Below are the code and all the weights of a small trained network. Each question names an input and a target symbol and asks about switching units off, where a switched-off unit gives its printed mean instead of its output.

import numpy as np


def w(rows, s, z=0):
    codes = np.array(rows[::2]) - 128.0
    scale = np.full(codes.shape[1], s)
    scale[-1] = z or s
    return codes * scale


def norm(h):
    return h / np.sqrt((h * h).mean(-1, keepdims=True) + 1e-5)


def f(y):
    return y / 2 * (1 + np.tanh(0.7978845608 * (y + 0.044715 * y**3)))


def softmax(a):
    e = np.exp(a - a.max(-1, keepdims=True))
    return e / e.sum(-1, keepdims=True)


def log_softmax(a):
    a = a - a.max(-1, keepdims=True)
    return a - np.log(np.exp(a).sum(-1, keepdims=True))


def net(x, mask):
    ids = ['αβγδεθλξπτφψ'.index(c) for c in x.split()]
    T = len(ids)
    res = E[ids] + P[:T]
    u = 0
    for l in range(2):
        q, k, v = (norm(res) @ M[l].T for M in (Q, K, V))
        z = softmax(np.where(np.tri(T) > 0, q @ k.T / 3**0.5, -1e9)) @ v
        res = res + np.where(mask[u], z, O[l][:, -1]) @ O[l][:, :-1]
        u += 1
        y = f(norm(res) @ A[l][:, :-1].T + A[l][:, -1])
        res = res + np.where(mask[u : u + 8], y, B[l][:, -1]) @ B[l][:, :-1]
        u += 8
    return log_softmax(norm(res)[-1] @ U[:, :-1].T + U[:, -1])


Q, K, V, O, A, B = {}, {}, {}, {}, {}, {}
E = w([
[110,158,188,133,146,253,111,156,157],'α',
[60,103,70,139,87,124,160,190,170],'β',
[170,139,113,121,162,147,43,92,132],'γ',
[95,233,149,147,164,171,124,87,75],'δ',
[113,161,194,138,177,184,152,120,145],'ε',
[114,92,61,213,172,117,54,113,128],'θ',
[139,173,129,154,116,215,31,98,135],'λ',
[71,186,102,60,133,77,131,64,165],'ξ',
[70,116,87,141,119,184,125,128,72],'π',
[134,94,132,132,222,208,76,152,135],'τ',
[119,122,71,124,164,120,182,187,121],'φ',
[186,163,106,74,75,151,168,145,38],'ψ',
],0.018)
P = w([
[188,162,198,178,214,205,175,254,195],'0',
[43,43,120,18,133,153,140,46,153],'1',
[72,85,103,2,110,200,115,67,188],'2',
[75,71,87,23,117,207,96,75,182],'3',
[43,90,118,39,126,184,108,91,139],'4',
[120,95,77,32,85,237,99,78,198],'5',
[89,81,92,55,101,212,100,90,165],'6',
],0.0052)
Q[0] = w([
[50,238,103,90,99,227,100,142,68],'0.h1',
[159,165,219,173,84,70,176,112,118],'0.h1',
[110,118,4,161,156,254,68,160,155],'0.h1',
],0.0061)
K[0] = w([
[109,167,145,219,144,129,119,254,126],'0.h1',
[114,85,113,100,132,131,88,46,162],'0.h1',
[167,134,132,200,148,151,147,142,151],'0.h1',
],0.0099)
V[0] = w([
[94,222,41,22,138,251,143,86,122],'0.h1',
[78,187,114,108,164,110,210,4,144],'0.h1',
[234,187,88,23,94,100,126,101,255],'0.h1',
],0.004)
O[0] = w([
[109,138,129,75,92,97,129,94,36,252],'0.h1',
[134,250,113,115,124,149,180,170,124,78],'0.h1',
[153,191,158,110,106,103,114,165,114,14],'0.h1',
],0.014,0.0045)
A[0] = w([
[106,118,92,132,183,193,74,136,178,251],'0.n1',
[133,92,124,140,89,162,99,107,113,172],'0.n2',
[153,145,86,112,153,115,115,168,112,142],'0.n3',
[64,141,151,147,109,152,69,125,173,137],'0.n4',
[173,76,159,68,157,101,113,168,95,146],'0.n5',
[74,138,92,42,183,2,133,171,97,37],'0.n6',
[215,99,93,95,146,40,76,89,133,146],'0.n7',
[110,189,78,137,197,164,157,69,118,241],'0.n8',
],0.0091,0.002)
B[0] = w([
[121,129,132,147,138,31,177,141,85,254],'0.n1',
[77,75,108,94,102,86,62,78,100,215],'0.n2',
[223,199,222,119,154,139,73,126,197,125],'0.n3',
[197,191,127,248,57,165,220,92,112,175],'0.n4',
[254,57,210,94,30,81,96,92,108,141],'0.n5',
[149,166,65,151,100,185,8,139,139,143],'0.n6',
[36,193,151,65,163,133,97,127,178,164],'0.n7',
[122,84,74,36,227,96,166,123,58,224],'0.n8',
],0.0064,0.0084)
Q[1] = w([
[195,150,147,180,158,103,129,233,236],'1.h1',
[123,115,222,169,86,48,90,140,254],'1.h1',
[191,152,238,130,177,92,166,246,148],'1.h1',
],0.0062)
K[1] = w([
[1,50,65,65,85,136,139,103,129],'1.h1',
[65,176,87,35,95,165,89,69,131],'1.h1',
[96,71,103,61,84,117,140,35,67],'1.h1',
],0.0063)
V[1] = w([
[83,178,118,195,62,142,130,132,43],'1.h1',
[69,202,76,140,123,65,72,135,234],'1.h1',
[204,79,2,73,37,73,184,143,214],'1.h1',
],0.0056)
O[1] = w([
[65,191,101,202,48,137,153,71,88,122],'1.h1',
[12,150,85,105,174,52,29,57,104,24],'1.h1',
[150,123,69,107,44,67,137,134,77,3],'1.h1',
],0.011,0.0046)
A[1] = w([
[26,158,51,163,21,113,217,213,196,100],'1.n1',
[176,199,136,147,173,161,87,74,97,134],'1.n2',
[63,120,101,202,37,118,61,127,254,153],'1.n3',
[96,247,48,118,131,158,157,64,135,83],'1.n4',
[162,70,97,73,104,51,210,124,114,154],'1.n5',
[92,184,25,103,111,71,85,122,132,165],'1.n6',
[96,165,154,157,212,136,243,177,137,254],'1.n7',
[110,84,196,194,74,157,135,73,202,176],'1.n8',
],0.0073,0.003)
B[1] = w([
[150,99,194,108,156,47,158,62,97,151],'1.n1',
[218,107,167,102,156,110,40,93,146,189],'1.n2',
[198,172,111,123,146,65,117,63,96,157],'1.n3',
[121,147,112,162,130,121,129,202,2,201],'1.n4',
[106,157,85,171,61,119,48,209,182,220],'1.n5',
[79,167,192,141,84,99,143,184,212,186],'1.n6',
[132,172,85,130,85,40,142,92,207,252],'1.n7',
[76,137,140,203,138,104,61,182,108,183],'1.n8',
],0.0085,0.0038)
U = w([
[72,167,196,187,143,197,123,143,212,182],'α',
[80,118,175,130,78,2,133,112,159,254],'β',
[98,88,223,25,194,88,26,82,154,145],'γ',
[187,185,55,114,247,117,176,75,54,72],'δ',
[128,157,121,106,192,126,182,91,253,208],'ε',
[91,120,16,224,251,64,46,137,187,61],'θ',
[161,158,146,221,129,162,40,35,76,7],'λ',
[42,212,123,67,131,127,74,171,155,185],'ξ',
[35,28,64,89,125,173,164,94,114,85],'π',
[192,26,186,137,240,106,158,209,99,69],'τ',
[179,141,17,127,158,112,63,244,172,223],'φ',
[194,118,178,75,48,121,127,128,94,114],'ψ',
],0.0068,0.0014)

Each question gives the input, a string of symbols that net reads in full, and the target symbol t.
The units are the heads (3 rows each of Q, K, V and O) and the neurons (one row each of A and B). Each row of codes is followed by its name. A weight is (code - 128) times the scale printed after its matrix; where a second scale follows, it is the last column's (O, A, B and U).
mask holds one flag per unit, layer by layer, with each layer's heads first. A switched-off unit (its flag False) gives its mean, the last column of its rows in O or B, instead of its output. The means were averaged over made-up inputs and are rounded, as every weight is.
A unit's drop is (log p(t) with every unit on - log p(t) with that unit switched off) / (log p(t) with every unit on - log p(t) with every unit switched off).
The circuit of an input: a set's keep is (log p(t) with only the set's units on - log p(t) with every unit switched off) / (log p(t) with every unit on - log p(t) with every unit switched off). Starting from the 12 units with the biggest drops (on a tie, the unit counted first), units are removed one at a time, each time the one whose removal leaves the highest keep (on an exact tie, the one counted first), for as long as the keep stays at least 0.8.
units of the circuit, in order: the units of the circuit, biggest drop first
unit that matters most: the unit with the biggest drop
k most important neurons: the k neurons with the biggest drops, biggest first
k most important neurons of layer l: the k neurons of layer l with the biggest drops, biggest first
drop of u: that unit's drop, to one decimal
input β π π β, target β: 2 most important neurons of layer 1	(1.n1 1.n6)
input φ ε π τ π, target φ: 2 most important neurons	(1.n5 0.n5)
input δ π θ, target δ: units of the circuit, in order	(0.h1 0.n8)
input β β π λ π γ, target β: units of the circuit, in order	(1.h1 1.n6)
input δ π ε δ ε, target δ: unit that matters most	0.h1
input γ π δ δ δ λ, target γ: units of the circuit, in order	(1.h1 0.h1)
input π γ τ γ ξ, target π: units of the circuit, in order	(0.h1 1.n7 1.n2)
input π π λ ξ, target π: units of the circuit, in order	(0.h1 1.h1)
input γ α λ θ, target γ: units of the circuit, in order	(0.n7 0.h1 1.h1)
input ξ ε λ δ π π, target ξ: units of the circuit, in order	(0.h1 1.h1)
input β λ θ τ τ β, target β: units of the circuit, in order	(1.n1 0.n8)
input γ τ θ λ τ θ, target γ: units of the circuit, in order	(0.n7 1.h1 0.h1)
input δ θ β ξ, target ξ: 2 most important neurons	(1.n6 0.n6)
input θ γ π φ ξ φ, target φ: units of the circuit, in order	(1.n5)
input β π ε, target β: 2 most important neurons	(1.n7 0.n8)
input τ ψ π π π τ, target τ: 2 most important neurons	(0.n1 0.n5)
input λ π θ, target λ: 2 most important neurons	(0.n4 1.n3)
input π π θ β θ, target π: 2 most important neurons	(1.n7 1.n2)
input λ ξ φ, target λ: 2 most important neurons	(0.n6 0.n8)
input β γ γ π π π, target β: 2 most important neurons of layer 1	(1.n6 1.n1)
input τ α λ ε, target τ: units of the circuit, in order	(1.h1)
input θ τ λ, target θ: units of the circuit, in order	(0.h1 0.n1)
input γ ξ π α β, target γ: 2 most important neurons	(1.n1 0.n8)
input π π α, target π: 2 most important neurons of layer 0	(0.n2 0.n3)
input γ ξ γ φ γ γ δ, target γ: 2 most important neurons of layer 0	(0.n7 0.n1)
input θ α β τ γ θ δ, target θ: 2 most important neurons	(1.n7 0.n1)
input α λ λ, target α: units of the circuit, in order	(1.h1)
input π γ β γ γ ε, target π: drop of 0.h1	1.6
input φ π φ, target φ: drop of 0.n5	0.0
